Below is a small trained network, with its code and all its weights. Each question gives an input and a target symbol and asks what happens when units are switched off, that is, made to give their printed mean instead of their output.

import numpy as np


def w(rows, s, z=0):
    codes = np.array(rows[::2]) - 128.0
    scale = np.full(codes.shape[1], s)
    scale[-1] = z or s
    return codes * scale


def f(y):
    return y / 2 * (1 + np.tanh(0.7978845608 * (y + 0.044715 * y**3)))


def softmax(a):
    e = np.exp(a - a.max(-1, keepdims=True))
    return e / e.sum(-1, keepdims=True)


def log_softmax(a):
    a = a - a.max(-1, keepdims=True)
    return a - np.log(np.exp(a).sum(-1, keepdims=True))


def net(x, mask):
    ids = ['αβγδεζηθλμξτφψω'.index(c) for c in x.split()]
    T = len(ids)
    res = E[ids] + P[:T]
    q, k, v = (res @ M[0].T for M in (Q, K, V))
    z = softmax(np.where(np.tri(T) > 0, q @ k.T / 2**0.5, -1e9)) @ v
    res = res + np.where(mask[0], z, O[0][:, -1]) @ O[0][:, :-1]
    y = f(res @ A[0][:, :-1].T + A[0][:, -1])
    res = res + np.where(mask[1:25], y, B[0][:, -1]) @ B[0][:, :-1]
    return log_softmax(res[-1] @ U[:, :-1].T + U[:, -1])


Q, K, V, O, A, B = {}, {}, {}, {}, {}, {}
E = w([
[89,110,186,68,115,160,110,68,177,170,144],'α',
[138,141,138,138,105,127,49,169,143,166,145],'β',
[111,136,145,168,73,150,118,134,166,77,118],'γ',
[95,128,139,118,147,123,197,88,97,103,166],'δ',
[120,97,172,112,184,103,108,119,82,210,160],'ε',
[113,108,198,113,139,52,108,77,138,133,206],'ζ',
[147,140,114,161,125,81,135,136,103,72,199],'η',
[89,75,190,190,166,113,139,113,96,136,123],'θ',
[156,53,187,60,113,148,155,165,116,89,150],'λ',
[157,119,136,140,51,209,143,167,44,156,114],'μ',
[39,192,116,138,87,106,91,74,178,173,234],'ξ',
[128,117,96,7,133,173,90,110,76,98,116],'τ',
[122,129,117,99,107,104,108,36,80,51,37],'φ',
[224,140,140,139,113,57,144,108,78,124,47],'ψ',
[189,185,210,132,46,142,140,56,55,173,128],'ω',
],0.018)
P = w([
[44,145,99,95,79,79,183,169,158,204,129],'0',
[107,57,100,106,97,93,103,132,124,108,128],'1',
[93,218,153,102,123,134,147,154,142,148,124],'2',
[130,69,116,146,124,132,20,120,115,66,137],'3',
[139,254,159,117,158,183,121,140,144,114,134],'4',
[146,97,128,167,158,153,9,106,117,55,157],'5',
[129,234,154,110,131,161,144,140,142,136,120],'6',
],0.013)
Q[0] = w([
[131,88,146,165,122,129,5,94,58,77,156],'h0',
[129,64,63,98,64,92,131,117,103,134,89],'h0',
],0.016)
K[0] = w([
[251,145,163,97,132,184,98,87,69,71,90],'h0',
[140,126,101,27,35,89,224,92,82,171,59],'h0',
],0.011)
V[0] = w([
[236,189,115,220,113,87,94,1,112,162,63],'h0',
[170,99,186,200,8,189,173,139,103,186,209],'h0',
],0.0054)
O[0] = w([
[35,18,64,119,16,35,189,132,134,239,125,5],'h0',
[235,100,63,172,95,220,140,2,125,154,127,206],'h0',
],0.0069,0.0017)
A[0] = w([
[175,37,124,134,161,147,97,194,96,163,115,46],'n0',
[105,66,161,98,191,108,97,179,184,57,132,190],'n1',
[127,23,99,112,76,112,73,115,122,143,138,155],'n2',
[25,77,158,142,86,127,132,191,101,152,186,23],'n3',
[187,178,97,150,179,106,148,234,149,205,163,91],'n4',
[108,60,146,76,177,175,123,87,114,171,111,152],'n5',
[163,75,156,139,130,89,132,123,43,73,82,137],'n6',
[131,155,155,73,161,131,120,106,131,220,85,65],'n7',
[140,117,120,201,70,162,114,187,143,82,90,134],'n8',
[157,130,50,93,132,237,151,137,88,122,122,91],'n9',
[188,158,142,112,227,42,190,101,152,180,173,60],'n10',
[118,187,95,79,116,99,247,151,107,114,162,92],'n11',
[165,135,238,197,113,128,129,226,123,93,191,175],'n12',
[91,27,8,138,122,115,132,105,149,160,128,19],'n13',
[148,186,122,69,100,94,187,81,103,183,121,99],'n14',
[218,77,105,199,207,161,112,63,144,97,119,1],'n15',
[186,120,148,213,162,104,157,215,105,133,37,138],'n16',
[103,217,173,216,152,40,165,63,157,157,140,22],'n17',
[86,159,176,121,169,155,230,61,144,153,71,120],'n18',
[146,189,92,175,92,185,249,174,200,75,58,93],'n19',
[58,115,168,115,223,52,94,216,229,79,131,8],'n20',
[185,45,81,123,155,160,89,84,235,99,124,79],'n21',
[122,254,116,188,134,114,95,95,93,162,26,74],'n22',
[118,235,115,142,164,138,215,159,92,143,100,70],'n23',
],0.0085,0.0061)
B[0] = w([
[81,175,137,115,85,111,142,74,163,46,182,140],'n0',
[172,141,99,159,164,104,145,74,150,155,115,226],'n1',
[84,147,137,183,156,106,173,163,137,91,131,212],'n2',
[157,101,100,58,143,125,129,184,183,98,87,145],'n3',
[155,183,105,173,90,131,81,200,109,121,138,146],'n4',
[156,168,99,178,133,100,119,152,110,117,99,186],'n5',
[104,136,108,130,113,185,116,172,169,151,162,192],'n6',
[117,188,148,192,129,132,92,144,131,93,157,155],'n7',
[128,176,164,77,208,81,139,119,116,137,171,159],'n8',
[87,78,126,120,128,87,68,133,116,162,145,167],'n9',
[96,124,198,101,143,60,104,146,103,61,108,153],'n10',
[194,113,84,94,135,141,134,104,112,98,133,151],'n11',
[138,102,78,108,113,128,144,66,119,169,56,255],'n12',
[255,115,223,94,89,206,97,116,160,84,139,156],'n13',
[138,103,155,106,173,161,93,141,130,61,160,166],'n14',
[102,105,166,38,76,144,171,170,152,226,110,157],'n15',
[112,79,98,71,217,149,57,152,183,124,188,144],'n16',
[131,49,124,151,105,94,118,91,133,134,131,160],'n17',
[106,115,168,148,145,221,166,176,156,108,87,173],'n18',
[92,159,174,68,139,71,232,187,134,155,180,154],'n19',
[67,148,150,102,17,235,97,122,35,92,119,150],'n20',
[101,137,115,143,104,117,188,144,57,179,175,152],'n21',
[111,79,124,173,46,69,121,146,161,129,124,168],'n22',
[124,52,67,135,110,167,172,148,101,116,212,169],'n23',
],0.0086,0.0074)
U = w([
[126,199,178,115,153,211,134,144,206,98,134,57],'α',
[182,188,89,149,52,126,96,195,179,167,62,140],'β',
[114,212,173,95,109,61,238,142,170,123,114,110],'γ',
[103,122,127,105,184,178,210,137,107,52,159,15],'δ',
[148,164,203,192,189,83,140,203,36,91,111,169],'ε',
[124,86,221,84,148,25,116,52,99,81,120,83],'ζ',
[184,133,19,175,131,20,199,103,73,77,127,250],'η',
[85,29,92,228,200,117,172,132,145,145,59,243],'θ',
[254,111,150,34,147,129,152,94,155,177,40,159],'λ',
[80,78,141,87,88,132,157,188,42,205,156,86],'μ',
[60,124,83,127,132,137,116,71,212,134,210,106],'ξ',
[136,119,106,48,147,187,36,98,75,51,117,84],'τ',
[38,116,87,110,52,117,162,173,119,61,32,143],'φ',
[189,44,151,81,147,82,92,207,206,73,127,110],'ψ',
[196,97,195,163,39,158,146,123,103,79,128,28],'ω',
],0.0053,0.0027)

Each question gives the input, a string of symbols that net reads in full, and the target symbol t.
The units are the heads (2 rows each of Q, K, V and O) and the neurons (one row each of A and B). Each row of codes is followed by its name. A weight is (code - 128) times the scale printed after its matrix; where a second scale follows, it is the last column's (O, A, B and U).
mask holds one flag per unit, heads first, then neurons. A switched-off unit (its flag False) gives its mean, the last column of its rows in O or B, instead of its output. The means were averaged over made-up inputs and are rounded, as every weight is.
A unit's drop is (log p(t) with every unit on - log p(t) with that unit switched off) / (log p(t) with every unit on - log p(t) with every unit switched off).
The circuit of an input: a set's keep is (log p(t) with only the set's units on - log p(t) with every unit switched off) / (log p(t) with every unit on - log p(t) with every unit switched off). Starting from the 12 units with the biggest drops (on a tie, the unit counted first), units are removed one at a time, each time the one whose removal leaves the highest keep (on an exact tie, the one counted first), for as long as the keep stays at least 0.8.
units of the circuit, in order: the units of the circuit, biggest drop first
k most important neurons: the k neurons with the biggest drops, biggest first
drop of u: that unit's drop, to one decimal
input θ γ φ μ, target φ: units of the circuit, in order	h0, n3
input ε μ ξ β ψ η, target ψ: units of the circuit, in order	h0, n13, n3
input β μ ω η β μ, target μ: 2 most important neurons	n15, n9
input δ ω ψ ω μ ζ, target ω: most important neuron	n13
input ε μ ζ ψ φ η, target ψ: units of the circuit, in order	h0, n3
input η ε δ λ λ α, target λ: 3 most important neurons	n15, n1, n2
input ζ λ ω φ, target ω: units of the circuit, in order	n13, h0
input δ μ μ γ, target μ: units of the circuit, in order	h0, n15, n21
input ω β ψ τ, target ψ: 2 most important neurons	n13, n3
input ψ ω γ λ, target ω: units of the circuit, in order	h0, n13
input λ φ θ ζ, target φ: 3 most important neurons	n20, n3, n2
input ε μ γ τ ε α, target τ: units of the circuit, in order	h0, n20
input α ψ γ δ ε μ λ, target λ: 2 most important neurons	n12, n2
input μ β ζ μ ε α, target μ: units of the circuit, in order	h0, n21, n15
input ξ λ φ α, target φ: units of the circuit, in order	h0, n20
input μ λ θ ζ, target λ: 3 most important neurons	n15, n12, n1
input ζ η α, target α: units of the circuit, in order	n18, n7, h0
input ψ ω λ ψ, target ω: units of the circuit, in order	h0, n13
input η μ θ η, target μ: units of the circuit, in order	h0, n15, n21
input η ζ λ τ φ, target φ: 2 most important neurons	n22, n20
input θ λ γ η, target λ: 2 most important neurons	n15, n12
input ψ β β λ δ, target δ: 2 most important neurons	n23, n18
input λ φ θ α, target φ: drop of h0	1.1
input α ε ω ξ, target ω: drop of n13	1.2
